A =
[[128 131 130 131 114 130 119 127 128 146]
 [124 130 128 126 101 130 119 127 127 132]
 [125 126 126 125 127 131 125 126 128 139]
 [125 124 130 130 102 135 124 126 127 129]
 [126 130 132 132 104 132 125 126 127 130]
 [126 129 127 125 154 124 126 128 128 119]
 [125 137 127 125  99 124 127 128 127 128]
 [125 122 125 123 142 130 125 126 128 131]
 [125 132 128 126 103 128 133 127 127 122]
 [127 121 130 132 136 135 122 126 128 137]
 [126 134 126 124 121 127 122 127 128 143]
 [128 119 129 129 150 130 134 128 128 115]
 [129 128 128 128 139 126 131 128 128 135]
 [124 128 129 128  99 133 122 126 127 134]
 [128 122 131 132 146 133 128 127 128 126]
 [126 128 125 123 115 128 138 128 127 116]]
A[-16,0] -> 128
A[:, -4] -> [119, 119, 125, 124, 125, 126, 127, 125, 133, 122, 122, 134, 131, 122, 128, 138]
A[-2] -> [128, 122, 131, 132, 146, 133, 128, 127, 128, 126]
A[4,-1] -> 130
A[7] -> [125, 122, 125, 123, 142, 130, 125, 126, 128, 131]
A[-5,-5] -> 130
A[-9,8] -> 128
A[:, -2] -> [128, 127, 128, 127, 127, 128, 127, 128, 127, 128, 128, 128, 128, 127, 128, 127]
A[:, 0] -> [128, 124, 125, 125, 126, 126, 125, 125, 125, 127, 126, 128, 129, 124, 128, 126]
A[-9,6] -> 125
A[9,3] -> 132
A[14,1] -> 122
A[-11,-2] -> 128
A[11,-7] -> 129
A[-4,7] -> 128
A[:, 5] -> [130, 130, 131, 135, 132, 124, 124, 130, 128, 135, 127, 130, 126, 133, 133, 128]
A[-8,-1] -> 122
A[-12,7] -> 126
A[-13] -> [125, 124, 130, 130, 102, 135, 124, 126, 127, 129]
A[7,-10] -> 125
A[15,-9] -> 128
A[-12,-8] -> 132
A[-15,-2] -> 127
A[-14,7] -> 126
A[:, -8] -> [130, 128, 126, 130, 132, 127, 127, 125, 128, 130, 126, 129, 128, 129, 131, 125]
A[2,-1] -> 139
A[4,-6] -> 104
A[-14] -> [125, 126, 126, 125, 127, 131, 125, 126, 128, 139]
A[-12,3] -> 132
A[4,-4] -> 125
A[-13,1] -> 124
A[:, 7] -> [127, 127, 126, 126, 126, 128, 128, 126, 127, 126, 127, 128, 128, 126, 127, 128]
A[13,8] -> 127
A[8,6] -> 133
A[5] -> [126, 129, 127, 125, 154, 124, 126, 128, 128, 119]
A[12,6] -> 131
A[3,-5] -> 135

W =
[[128 128 132 117]
 [116 130 141 123]
 [126 102 120 120]
 [128 150 125 124]
 [134 121 136 116]
 [122 104 137 153]]
W[0, 0]: 128
W[5, 3]: 153
W[3, 0]: 128
W[:, 2]: [132, 141, 120, 125, 136, 137]
W[0, 3]: 117
W[4, 2]: 136
W[0, 2]: 132
W[1, 0]: 116
W[0]: [128, 128, 132, 117]
W[0, 1]: 128
W[4, 1]: 121

arr = [121 139 121 129 125 151 129 140 122 118 122 127]
arr[0] = 121
arr[8] = 122
arr[1] = 139

data =
[[142 121 139 120]
 [124 124 136 124]
 [125 128 131 128]
 [109 117 121 102]
 [132 130 123 134]
 [142 118 145 122]
 [129 156 148 136]
 [126 135 141 128]
 [121 127 114 143]
 [123 126 128 131]
 [124 124 137 125]
 [122 131 130 122]
 [126 127 118 134]
 [129 127 134 125]
 [114 135 134 113]]
data[0,0] -> 142
data[1,3] -> 124
data[11] -> [122, 131, 130, 122]
data[10,3] -> 125
data[1] -> [124, 124, 136, 124]
data[:, 3] -> [120, 124, 128, 102, 134, 122, 136, 128, 143, 131, 125, 122, 134, 125, 113]
data[14,1] -> 135
data[12,1] -> 127
data[3] -> [109, 117, 121, 102]
data[13,1] -> 127
data[9,0] -> 123
data[2,3] -> 128
data[8,3] -> 143
data[0,1] -> 121
data[2,1] -> 128
data[5,1] -> 118
data[7,2] -> 141
data[12] -> [126, 127, 118, 134]
data[0,3] -> 120
data[9,1] -> 126
data[2,0] -> 125
data[:, 1] -> [121, 124, 128, 117, 130, 118, 156, 135, 127, 126, 124, 131, 127, 127, 135]
data[14,3] -> 113

B = array([137, 119, 125, 134, 122, 135, 156])
B[-7]	137
B[-2]	135
